Every row comes from one small tree of marks. The marks that hang from a mark follow it in brackets, in the order of their numbers. Every link used is in the known rows. Which tree was each row made from?
Known rows
J825(J171(J568) J972(J933)): [  -7 -242   23 -237 -167  -86 -151  -38   84  176 -322  234   73  175
 -166  196  131 -100   15   19   32 -101  177   -5  111  -35   61  -21
 -250 -130   36   87  177  -69 -214   71   81  -99   28    2   16    7
  -25  276  170   55   92  -59    0   12  -56 -127  -58 -317   12 -167
  -89 -105   26   69 -333]
J541(J878(J933) J944(J486)): [ 121  -55  -52  -34 -128  -64  305 -331  -19 -312  -71  -21   76  151
 -291   47  -94 -193 -164   51 -120 -103 -101  122  -65  183   21  -68
   75  -10  219   18    6   36  203  -25  -89   29  -69   60   20 -263
 -196  -78   89  -56  -75   54  154  194   44   79 -107  -67  -28   39
   97  131  -69   22 -202]
J51(J141(J878(J933))): [  48   88   -7   -7  183    6  -24  -61  193   53  -26   25  -10   19
  112   86  -50 -253    3  -16  -84   85   12 -165  -51  136  -97  -62
  119  221  104   37   21  -57   33 -118  -42    9  -68   22  -29  -26
    6    0   47  -37  218    9  -38   28  133   59  -39 -176 -133   21
  -90  159   97   20   37]
J51(J141(J243(J944(J486(J568))))): [ -30  -28   45  114   24 -100    3   42    7   69 -237 -122   13  -11
  170  -53   64 -137  100  -95    1  151   25  -75 -146  -13 -130   -2
    4   65   12  -63    3  -16 -100 -190 -166  135   65  -29 -137  178
  -52  -85  -19   43  145  160   72   22   71   43 -305   60  -32   60
   53 -102  137   72 -164]
J243(J171 J825(J568) J944(J486)): [ -92   13   17  107 -234  -74 -242  143  -23  242  -23 -253  -69  -40
  146  -70   90  -59 -224 -127  262   57   76  328  253    0 -215  -15
   88 -309 -110 -139  -12  -23  -94  -61  -95   43  170  -55  -46  118
  -67  108   73  154  -12  -68  -97  100  122  -69 -120  -12  -68  -16
   62  -64  395   14  -36]
J825(J171 J972(J541(J51 J878(J568)))): [  73 -222  -58 -233  -99    5  226  -41  -97 -157 -225  110   16  166
 -329   49   50  -24  -80  -36    3 -120   76  -35  281  -63   28  -39
 -258 -319  140   37  -18   -7  -34   37  -34 -203   50 -113 -196 -222
 -108  194  173   26   37   58   97   20 -106  -24   -8 -206   50 -210
   42 -189  -92 -104 -155]
J977(J51(J141(J243(J171) J878))): [ -64  132   38  -55  -43    5  132  151    3  313  -35   32   94 -161
  227  157   31   10   59  100   10  198  186  -68 -190   39  -36   66
   97  180   43   31 -107   45  -10  -32 -129   63 -100  -90 -201  138
   52  -76 -262  140  225  105    1  -78   44  -28 -104 -107  -12   -6
   60  139   40  -21  101]
J878(J141(J243) J568 J977): [  83  141  -62  155  134 -148 -186   -4    2  -33   52   52  257  -10
   79  -22  -50   88   -1  -55  -16  -51 -121   72  238   41 -187   16
   51   28  122  -34   99  -50  -16   14  -64  -95   23  -71 -175  210
 -107  185 -109   31  -82  -70   12 -106  -67  174  143  254    0  -31
   13  -52   -6  186  225]
J972(J541(J51 J878(J933))): [  17 -167  -12 -178  -23   19  265    8   76 -223   76  -75  138  208
 -192  167  -69 -225  -80 -108 -104  -48 -156    0  -97   72  -39 -132
  -24 -128  215   82  -27   -4   76   45 -144 -133 -141  140 -110 -292
    0  -11  -13  -87  130  -29  -22   39   -6    3 -115  -25  -43  -41
   93  150  -81 -129 -119]
J878(J171 J568 J933 J977(J141 J541 J972)): [ 108  110 -268   -7  400 -330 -114 -165   74   49  201   96  245  116
  -13 -158 -137  161   16  -18  -14  310  224  -40  656   50  -73  -42
  -11   91  283  -87  173  -34   84   42  237   58  169 -180 -254 -122
  136  442   38   -7 -491 -115   50  -55 -122  200  247 -174  212   53
   10   60  -75   39  617]
J977(J51 J141 J541 J972): [  16 -112 -185  -93  -18 -209  206  119   16  236  145 -125  106  -26
 -242 -120 -181  183   69   88 -285  314  247 -149  106 -196  383   36
 -141  164    7   61   83   36  -44  160  174   64  -17  -61   16 -146
  270  -49 -287  215 -349  130   20 -136 -221   -5 -103 -151  207  -38
   10    5  -54  -20  203]
J51(J141(J243 J878(J977(J171 J541 J825)))): [  95  247 -181  -10  157   22  -74  -24 -124  237  148  -10   61 -113
  326    7  -30  -31   56  173  -77  274  -39 -236   44   95  170    5
 -103  334  208  -66 -185  189   59  -59  108  -14  -92 -132  -46  115
    7  224  -46  118  114  164    6  -47   24  -10  -17  -57  135  148
   -3   41   34   21  189]
J243(J171 J825 J944): [-175   60   31   97  -39   32 -290  228   78  300   93 -132  -72  -46
  275  102  112   31  -35  -73  180   63   69  158   42 -101 -207    5
   71 -279 -239 -164    0   24   -7  -49  -74  -21  190   27  140  -35
   93  176  -84  180   70 -177 -249  -15   32   42  -40  -83   10   50
  -28  127  421   91  117]
J486(J878(J141 J171 J568(J51))): [ -14  231  141   84  204 -150  -25  -86   51 -145  -52   65    0  197
  112   65   51  394  -98   87   87 -206  -50   72  294   -2 -313  191
   -9    8  -69   40   60 -177   26   26  -65  -75   91 -115 -266   68
 -315   56    0 -224 -237 -210 -164   83  176   61  262  269    1  -67
  -20  137  -36  -32  129]
J171(J568(J51(J141(J243)) J933 J944(J825))): [ -82  -84  205   71 -124  302  -12  -29  -91 -257    3  340 -127 -361
  225 -154  197    0   40 -140   12 -156 -290 -185 -618   68   44   -9
  160  212 -316   79  -30   81   -9  -77  -91  159 -208  183  249  257
  -15 -257   59 -312  161  131   18  -46  -89  116   49   37 -167  182
 -118 -165 -213 -161 -191]
J825(J171(J568) J972(J541)): [ -48 -224  -22 -141  -89  -40 -110   -3   30   41 -199  228   46  139
 -286  204  189 -179   71  -39   80 -116   88  -73  218 -104  169  -62
 -232 -217  -64   56   47  -59 -186  114   70 -115   83    6  -37  -72
  -59  304  227  -35  135  -66  -16   80  -81 -126  -45 -227   13 -203
 -134 -244   61   23 -228]
J933(J878(J171 J568 J977)): [   6  160    3   59  339  -33  -39  -25   45 -126    9    1   69   86
   96  119 -115  146   16  -38  177  -35  140  126  357    0 -373   46
   84 -108  124 -161    0 -134   89   40  -19  -96  132 -124 -148   11
  -96   99   79    8  -41 -152   69    3   76  189  190  153  -32 -102
   43   64  -92   68  136]
J825(J568(J51) J972): [  -4   85   10  -76 -169  -34  -23   81   26 -103 -126  124 -153  -86
 -164  -97  169    1 -117   84   -2 -116   29  -26  250    9  184   31
   -8  -60 -176  187  -45  -15 -161   13   -9 -109 -145   25  -12  205
 -120 -126  106  -52   39   95  174   24    1 -132  -96   38 -123 -314
    3 -229  -48 -149 -387]
J51(J141(J243(J825 J944))): [  -9   71   70   60   20   43 -159  185   53  234   31  -11   -1 -142
  308   24   64 -120   -1   -3  -20  174  -92 -129 -158  -31 -110  -48
  -24   44 -159  -95  -70   77  -18 -141  -75   57   56    2   99  278
   77    8  -97  122  290   13 -119 -109    2   40 -114 -120  -61   60
  -20  -75  271  134   72]
J243(J171 J825(J568(J933(J878)))): [ -88  171   84  -50 -188  201 -227  221   21  148   97   36 -134  -96
  304   19   11 -136 -219 -106  294 -125  285  174   35   76 -166   91
  160 -232 -173  -23    7  -74  -84  -99  -43  -13   27   62  145  110
  -25   77   47  130  291  -47 -114   33   54    7  156  -33 -172  -60
    2  -11  159  -68   70]
J878(J171 J933(J977(J51 J141))): [  31  144   15  -61  229 -227   93  -88   49   71  175 -134  174    1
  -94  131 -260  -82  111   56 -104  142  129  -19  308   31 -128  -68
  113   45  134  -27  138  -21  108   -6   30  134  112   35 -117 -134
  141   -6 -175   94 -252 -189  -42 -101  -97  -67   26 -293   81  -11
   98  218 -209    7  391]
J878(J171 J977(J141 J972(J541 J933))): [   1  -67 -101    4  108 -303 -141   31  157  199   40  204  263  350
 -137  115  -61   81   50   -5   33  149  179  -46  269  -35 -109  -20
 -135   24  295  -61  173   59  -93    6  201  -13   50  -83 -343  -63
   46  544   22  -38  -17 -187  -37  -50  -92 -174   93  -32  269   14
  -20  234   28   76  313]
J944(J541(J51) J825(J171(J568))): [ 167 -343    6 -167  -98  206  173  -76 -155  -13 -165 -328  -88  154
 -346  -76   29  111   50  119    8  -63 -170  189  -57  -84  237 -230
 -171 -238  -27    6    9  -74   97   71 -215 -105   18  161  193 -133
   92   19  150   72 -162   70  -30  -31  -32  -50   41  109   26    8
  -80 -235  -67  -73 -137]
J243(J944(J541(J878))): [  38 -115  -55   52  -30   41  112  -56  -48 -115  -10 -219 -123  151
 -341   32  -37  -25   11  -94 -105   47  -69  -22 -188  -70   29  -55
   39 -160 -127  -67  -21  -13   33   -8  -72  -68  -24  157  -33 -255
   86   31  161   20  -50  100  -20   99   69  155 -160  -79  -73  -20
   78  132  154  101  -88]
J933(J878(J141) J977(J171(J568))): [ -10  126   90   63  176  -39  -48 -178 -186  -45   52 -200   38  -38
  -90   69 -253 -190   69  -65  -59    2   43   44 -138   56 -210  -37
  120  -71   71 -119  126 -157  -22   85   28  -93   67 -123  178 -168
 -122  -61   -8   77 -151 -153 -157  -49  -33   51  105  -53  -48  -30
  -56 -103 -100   46  117]
J977(J51 J141(J243 J878) J171 J825): [  12   34 -111 -139 -189  -53  120  -51 -172  191   34 -212   54 -118
  253   43  -98  153  137  325 -158  177  -25 -109   13  -35  377  318
 -119  206  244   17 -100  151   76   31  225   75 -179 -204 -168   85
  105 -152 -397  349   15  113   41 -120 -147 -153 -183  -82  243    3
  140  148 -200   29  221]
J141(J878(J171 J568 J977)): [  22  123  -30  111  268  -88 -175 -115   59 -104  -48  101    5  148
  166  151    6  205   46    1  173  -76   56  111  334   53 -330   94
  146  -59  212 -108  -86  -41  114   34   29 -166   99 -155 -294  -15
 -155  207  182  -77    4 -157   60   74  173  151  144  153   44  -97
    3  194  -10  115  136]
J825(J568(J51) J972(J541(J944))): [ -22  -65  -29  -68 -243  -21    7   29  -11 -188  -31  274  -41   13
 -379  -96  270  -37    5   53  -22 -194  -63   -1  247   88  177  -20
 -127  -61  -91  215   10  135  -68   93    9 -180 -156   48  -72  121
 -196   58  219 -158  133   20  153   63  -63 -185 -131   -6  -49 -216
  -19 -302  -47 -162 -260]
J51(J141(J243(J825) J878(J171 J568 J977))): [ 117  240   43   80  251  -31 -263    9    4  117   12  215   73  -37
  504   79   31   48    8   53  212   60  -21    4  179  124 -336   15
   86   86  193 -149 -174   38  112 -121   -8  -54   94 -219 -251  346
 -130  218   91  -19  251  -78   28  -72  155  118  235   20   50   41
  -24  -13  104  127  287]
J51(J141(J243 J878)): [  32  125   58    6   45   41   -7   -8    4  134 -114   97  -22  -64
  207  105   60 -128   22   51  -38  133   17 -215 -252   79   -2   43
   69  186   -6   -8 -148   39  -32 -123  -87  -23 -130  -60  -99  203
  -66  -70  -49   28  390  102  -10  -19  152   32 -125    2  -79  -44
  -33   75   98   69  -24]
J141(J243(J825) J878): [  67   81   74  -34 -108   31 -201   63  -19   90   52   92 -110  -60
  429  192  125  -86  -20  171  112  -28 -143   37 -249   56   15  129
   53  -55  -47  -91 -217   77   -6  -68  -47 -132  -92  -69   16  214
  -75  -51  -58  114  434  -64   38   18  191  -10  -11  156  -17  -83
  -21  129  186  149 -113]
J878(J171 J933(J977)): [  18  204   40    2  308 -152  -25 -130   90   21  100    0   62   82
  -44  150 -100 -135   28   47   28   54   62    2  223   93 -258 -102
  137  -64   24  -43   21  -20   75  -66    5   47  124   33  -13 -143
   15   95  -13  -24  -65 -272 -115   20   37  -42   77  -97  -14  -40
   25  235  -27   34  269]
J972(J541(J51 J944(J243))): [ -55 -275  -25  -72 -143  120  199   32   32 -103  -39    7  110  169
 -264   22  133   53   50   84 -178  -46 -119  129 -159  -14  129 -128
 -171 -105  176   80  -60  158  160  113 -131 -125   19  101   91 -169
  -10  -97  -82  -92  145  -64  -41   -8  -31 -129 -208  173   93   41
   66 -102   -9   -9 -135]
J933(J878 J977(J825(J568(J51(J141))))): [  -8  261   96  -80  158  175   77   17  -80  -96  183 -232  -69 -318
  -64 -157 -200 -210   52 -142   52  -33 -123  -83   94  159   26  -64
   70   65  -19   18   28   43  -14   25   54  -30 -119   -8  232  194
  -73 -345   57   89  109   66   48 -169   50  -97   27   43 -162  -85
   -1 -103 -197 -128 -125]
J171(J568(J51(J141) J944(J825))): [-103 -126  195  153   35  172  -18  -46  -31 -210  -95   89  -66 -229
  -11 -113  103   52   58 -172   11 -135 -341  -87 -328  -17   26 -134
  118  141 -253   56  -27   15   35   30 -143   57 -103  126  232  188
    0 -301   59 -258  -40   35  -18  -81  -51   72   -1  143  -97  117
 -181 -227 -119 -158 -224]
J933(J878(J171(J568(J944)) J977(J141 J541))): [ -72  118  -25   83  265  -80  -78 -113 -180 -160  123  -63  152  -33
   20  100 -183  -18   23 -202   26   79  113  -99  169  -77  -78  -64
  101   70  -34 -155  104  -47  137  159  -20   -9   85   22    3  -69
    6  127  127  -83 -303  -53   27  -13    2  244   48 -165   61  110
   -6    3 -232    4  200]
J944(J486 J541(J878) J568(J51) J825): [ 359 -270   24   55 -222   97  436 -257 -233 -321    5 -277 -249  178
 -468 -269  -40   -1    3   76   37  -42 -388  290 -110   48  261 -227
 -126  -77   48 -136 -285  -76   17 -186 -181  -49 -209  205  -36 -151
  -78 -336  131  -62 -264  224  325   56  167    8   89  502  -14   62
   35 -174   -4 -218 -498]
J977(J51(J141) J825 J972): [ -49  -15 -101  -66   54  -18  230  186  219  218  -49  -61   92  -95
  -82 -178 -124   95   66  115 -121   90   15 -128    6 -121  258   57
  -83  253   81  202   23   54   30   92  279  143  -69 -157  131   24
  188 -209 -335  179    3  103    1 -165 -238 -158   -5  -39  108   12
  -47    1  -16   20  141]
J977(J141(J243) J171(J568) J825): [ -86  -17  -37  -83 -116    2 -124 -158 -181  154 -125 -149  158  -26
  160   15    2   51  117   73  -54  108  -52 -131   10  -47  414  199
 -114   35  103   24  -63   35  -10   78  234   68 -119 -105   12  196
   47  -94 -264  207   -6   34 -159 -124 -162  -41 -182    7  213  -14
   24 -112 -128   58  152]
J568(J51(J141) J944(J243 J541 J825)): [ 114 -122   57  186    9  223  172  -41  -84 -124   -1   42 -224 -203
 -211 -351  102  158   11  118 -115   38 -367  -48 -368  -38  257 -237
  -34  218 -223  -26 -135  131   56 -202 -176  191  -49  184  160  106
  175 -295   21 -248 -100  167   97  -67   12  -70  110  292  -43  272
  -84 -227    7 -158 -123]
J568(J51 J933(J878) J944): [-149   77  104   72 -103  278  155   87   -9 -435  139  249 -247 -300
  180  -67   91   23  -82  -89  -25 -268  -36 -191 -453   -5 -132  141
  150   63 -401   51   48   66   52  -48  -65  118 -188  148  267  -21
  -55 -282   51 -260  105   81   55   68  -25  131    7   58 -228   75
  -19  195 -224 -190 -240]
J486(J878(J171 J933)): [  -9  219   56  -50  220 -126  -29  -88  175    1  -48   21    5  277
  151  287   24  -24 -107  145   84  -31   60    8  123   47 -175   79
   45    9   28   13   16 -165    8  -51  -87  -10  107   -3 -132 -132
  -71  125  -15  -91   35 -194  -37  221  187  -57   78   -1  -37  -48
   32  277   23   34   99]
J171(J568(J51 J933 J944(J243))): [-212 -131  135   69 -197  269  -38  -16   31 -368  -21  346 -127 -246
  132  -40  229   66  -35 -134  -27 -226 -128  -47 -557   -8  105   46
  163   28 -238  124  -43   51    3   62    5  154  -76  203  260   60
   23 -334   79 -400   38   49   25   61   -7   81  -31  117 -138   88
  -18  -40 -180  -74 -416]
J933(J878 J977(J972)): [   2  111   26  -15  197    8   92  -30  -25  -25   66  -58 -110 -112
 -159  -26 -171 -193   75  -46   20  101  128  -33 -267   23  -62  -20
  134 -129  -14 -129   45  -56 -104   39   78  -91   31 -182  257 -190
   25 -188  -33  144   95  -47  116  -38   12  -20   58   52  -55 -152
  -41   31  -24   68  -29]
J825(J171 J568(J933 J944(J243 J541)) J972): [  84 -104 -123  -32 -362  144   11  -75 -152 -140 -281  297 -266  -76
 -354 -283  179 -131 -251   60  -13 -132  230  -94   40  -34  276  -22
  -90 -113 -210  137   48   78 -125 -156   43  132   93   66   28  -33
  108  161  346  -91   40  245  257  179 -118 -151   15 -269 -140  -41
   61 -343  -67  -21  -61]

Which tree is each row?
[  47   37   77   83  147 -177   33 -162   35  -44 -254  -39   -5  301
   32   82   31  206  -99   23  172 -123   60  202  258  -22 -252  131
  -25  -96   99  -86  -95 -234  -64  -17  -65  -11  160 -197 -300    6
 -300  -65   49 -125 -106 -104   -4  251  272    6   58  276   21  -90
   44   50   61   20  -73]
J944(J486(J878(J171 J568)))
[  18   85   70  110  164 -105 -126  -68   89  -56 -115  -59   52  218
   -9   51  -58  122  -44  -92   -4 -203  -61   69  123  -14 -193  134
    5   -4   16   31  137 -248  -90   36  -88 -166   91  -86 -121  -22
 -186   -5  -55  -46  -75 -120 -109   84  118  112  137  216  -61  -72
  -55   -1   61  111  101]
J486(J878(J141 J568))
[  57 -117  -44   98   -9   44 -201  160   68  106  135 -213 -136   90
  -26  -23   55  -12   63   -2    4  -17 -155  116  -42 -122  -45  -96
  -51 -199 -227 -109    1    0   38  -20  -32  -58  103  133  165  -43
  141   88   96   85   13  -76 -139   22   53   55  -30  -31  -24   65
  -44    0  363  155   35]
J243(J825 J944(J541))
[-101  -27   97 -120 -119  245   30   47   69  -70  -66  206  -66 -128
   73   93  138   21  -43  -33   31 -128  147 -191  -70   12   36  -10
  -71  -29 -196  124   56    3  -13   17   -3  142   12  163  183  115
  -60   94  226 -166   59  111 -149   -9  -51    6   27 -159 -117  -44
 -117  -18 -104 -111 -281]
J825(J171(J568(J51(J141) J933)))
[  -8   43 -189  -52  -52  -26  -44    1 -117  211   53 -250   -8   59
  -85 -154  -53  143  -91  125  -84  127   52  -51  456  -27  314   84
 -247   61    9  116 -154  124   -9   78  234  -32  -45  -38   56   34
   74   89  -67  211 -153   62 -184   -3 -120 -128 -142  101  111  -43
   41 -137   30 -109  179]
J977(J171 J541 J825(J568))
[ -82  152   81  -27 -186  123 -204  271   -1  242  203   -1  -39 -196
  178    5  -58 -105  -80 -121  215 -114  239  218   57   76 -159   -7
  190 -220  -84   29    5   26  -77  -24  -28   14   93   67  137   79
   80   31  -50  166  137  -58  -88  -59  -71 -119  139 -120  -70  -39
   51  -41   65  -68  162]
J243(J171 J825(J568(J933(J977(J51)))))
[-165   89   45  221  188  -69 -191  -59    4 -179 -131  133  162   71
   40  192   38   60  -25 -155  150 -148  -14   20   89  -72 -243  -76
  204  -60  -50   -9  -24  -10  144  149  -60   -5  130   16  -35   11
  -46  158  129 -223 -133 -164   -2   68  -26   96   24   71   50   39
  -31   36 -122   79   89]
J878(J171(J568(J944)) J977)
[  29   -5 -151 -189  -71  -92  157  115 -113  255  281 -256  219 -170
   13  -54 -161  143  165  113 -253  223  -66 -165  216 -140  555  109
 -244  276   -9   69  -15  162   37  135  159   91 -165   85   17  140
  220 -163 -437  319 -178  143  -46 -227 -189  -25 -183  -88  207   58
  108   53 -168    7  190]
J977(J51 J141(J243) J541 J825)
[   7   80 -120  -27   53   26  -13   99  122  -27  163 -145   35  -64
  139  158 -116   20  122   98  -15 -105 -170   68   88   -7  121   70
   69  144  241   32  -28   79  118  148   83 -113  -89    1   23  -70
   35  -40  -81  131   68   26  186  -15   18  -69   -6   72   65  -11
   28  262 -108  105 -134]
J141(J878(J977(J51 J825)))
[-145  -46    7  138 -201  -27  115   24  -55   30  -12 -214  -89  -22
   19  -88  206   52    6 -111  144  158   46  207   89  -23 -155  -41
  -19 -200 -140 -151  -83  -20  -46  -70 -143   55   20   27  -67  -87
  -55 -105  -61   21 -231   11   11   34  132   33 -236  173  -23   39
   87   75  243 -132 -270]
J243(J171 J944(J486 J568(J51)))
[-105   41   50   71 -197   38 -199  164  -85  266   56  -71  -14  -71
  366   50  213  -96   30  -56  223  202   20  147  -83  -18 -137    9
  -20 -257 -179 -188 -160   65  -43 -121 -120  -52   69  -13   35  128
  125   49 -212  263  191  -97  -38 -101   33   61 -134   73   11   39
   84  -30  356  102   99]
J141(J243(J171 J825 J944(J568)))
[ -49 -367  -49 -135 -150 -204  126  256  284  257   32  191  204  221
 -250   96   21   68  127   45  -86   73   79   56 -167  -50  -31   36
 -227   65  203  146  121   55 -212  135  176  -25 -121  -71 -193  -91
  179  107 -209   53  171 -104    3  -54 -162 -264  -79   36  106  -63
    7  157   80    7  -17]
J977(J51 J972(J541 J933))
[  37  153   19   16   89   60   60  -32    8 -127  185   99 -147 -117
  -80 -137 -222 -209  -23  -77  -92  -74  151 -102 -346   48 -148   68
  196   18  -93  -39  243  -87  -84  -65  162    9  -15  -38  302 -268
  -65  -25    7    9   49  -40  -33   -2  -77   62  245 -119 -141   -4
  -74  134  -77   72  146]
J568(J933(J878(J141) J977(J972)))
[ 174 -115  -57  -92 -310  222 -109   86   -3   96    2   25 -209   53
 -112 -116   76  -38 -209  183   75  -55  107  172   56    2  259  -86
 -162 -222  -54   17  -89   40  -49 -148   19  107  175  179  120  100
  162  148  246   44  141  103   25   70   45 -184  162   58  -76  -11
   41 -221  171   78  -77]
J944(J243(J825(J171 J568(J933))) J541)
[  20   43  -69 -128  108   21  144   65  226   96  114 -141   91 -114
  126   17 -160 -114  112   85 -127   12 -147  -91   79   63  118   34
   13  363  211  164   50   36  136   33  139   92 -140    8   23   -3
  124 -194 -204  121   96   41   15  -93  -43  -70  -25 -208  -28   93
   -9  199  -82    5   89]
J977(J51(J141(J878(J933))) J825)
[ -90   17  162  226   37 -130 -216  -91   -8  -91 -136  129   88   77
   99   24    1  102 -185   -2   54 -176 -145  134    8 -119 -194  -11
  119  -15 -140   13   13  -49  159   31   19  104  211    3   33   79
  -88   16  -34 -221 -186 -317 -247   -9    1   38  204   85   37  146
  -75  -71   72  146  231]
J878(J141 J171(J568(J944(J243(J825)))))
[  70 -164   48  231   65  123 -120 -129 -185 -280  -44  -99 -226   -7
 -181 -299 -139 -152  321 -300    1 -262  -70  -48 -348  -31   42  -69
  171  -43 -122  -54  204   -4  -36 -240 -124   45   57  247  173 -217
  151 -108  172  -54  -82  128  164    4 -124   88   44  100   43  242
  -81 -150 -214  -36  148]
J486(J568(J933(J977(J141)) J944(J541 J825)))
[ -26 -170 -141 -174 -180    0  286  -39 -114  -12   78  159  -20    7
  -90  -15 -107  162  -61  103 -182  187  306  -79 -354  -43  227  133
  -33   73  149  120  -99   22  -11  194  306   64  -66 -123   55 -377
  153   49  -43   15 -272  201   35   78 -259   84   47 -276  136    2
   85  -38 -183 -117   22]
J977(J51 J171(J568(J933)) J541(J878) J972)
[-112  -52  174  131  -41   81   55 -123  -26 -245 -211  115  -19 -149
   86  -42  165  -14 -101 -125   24  -91 -225   14 -436   28   65  -87
   78  155  -29   27  -89  -77  -56   46 -156  175   25  -22   55  167
 -148 -424   91 -420  -87  123  133  142  214  -38  -64  189  -80  144
  -31 -213  -83 -102 -527]
J171(J568(J51(J141) J944(J243 J486(J878))))
[ 149  -16 -133   93   27 -108  111  -25  -71 -127   33 -469   15  226
 -167  -95  -66  -12  -75   -9 -125  -28 -217  214  -35  -52 -140 -165
  -17  -46  128  -95  208 -157   63   57 -258  -84   87   22  -70 -283
 -150  118  131  -89 -388   93   78  205  176   14  -55    9    0  177
   89   63   90   68 -118]
J243(J944(J486(J878(J141 J977)) J541(J51)))
[  43 -192 -118 -152   29 -198  193  229  195  436   79   95  197   65
 -163  -94 -120  129   59   70 -255  324  244 -124  -74  -48   57  -78
 -257  352  139  145  117   75 -127   90  170   71  -75  -68  -27  -41
  255   93 -214  108 -108   93  -65 -155 -162  -96  -44 -218  116   85
  -24   48   79  -58  120]
J977(J51(J141) J541 J972(J933))
[  -5  -33   28  -18  -46  107  -68 -100   16 -210   65  113 -149  -82
  156  -65   17  162   97 -109  -60 -129   49 -115   -8   54   26  229
   96   40   -7    1   67  -35   -4  -35   87  -40 -143   34  -98   44
 -100 -139   91  -98   28   69  -13  -29   86  200   15   -7  -38  -75
  -37  172 -142  -53  -65]
J977(J141(J878(J568(J51 J933))))
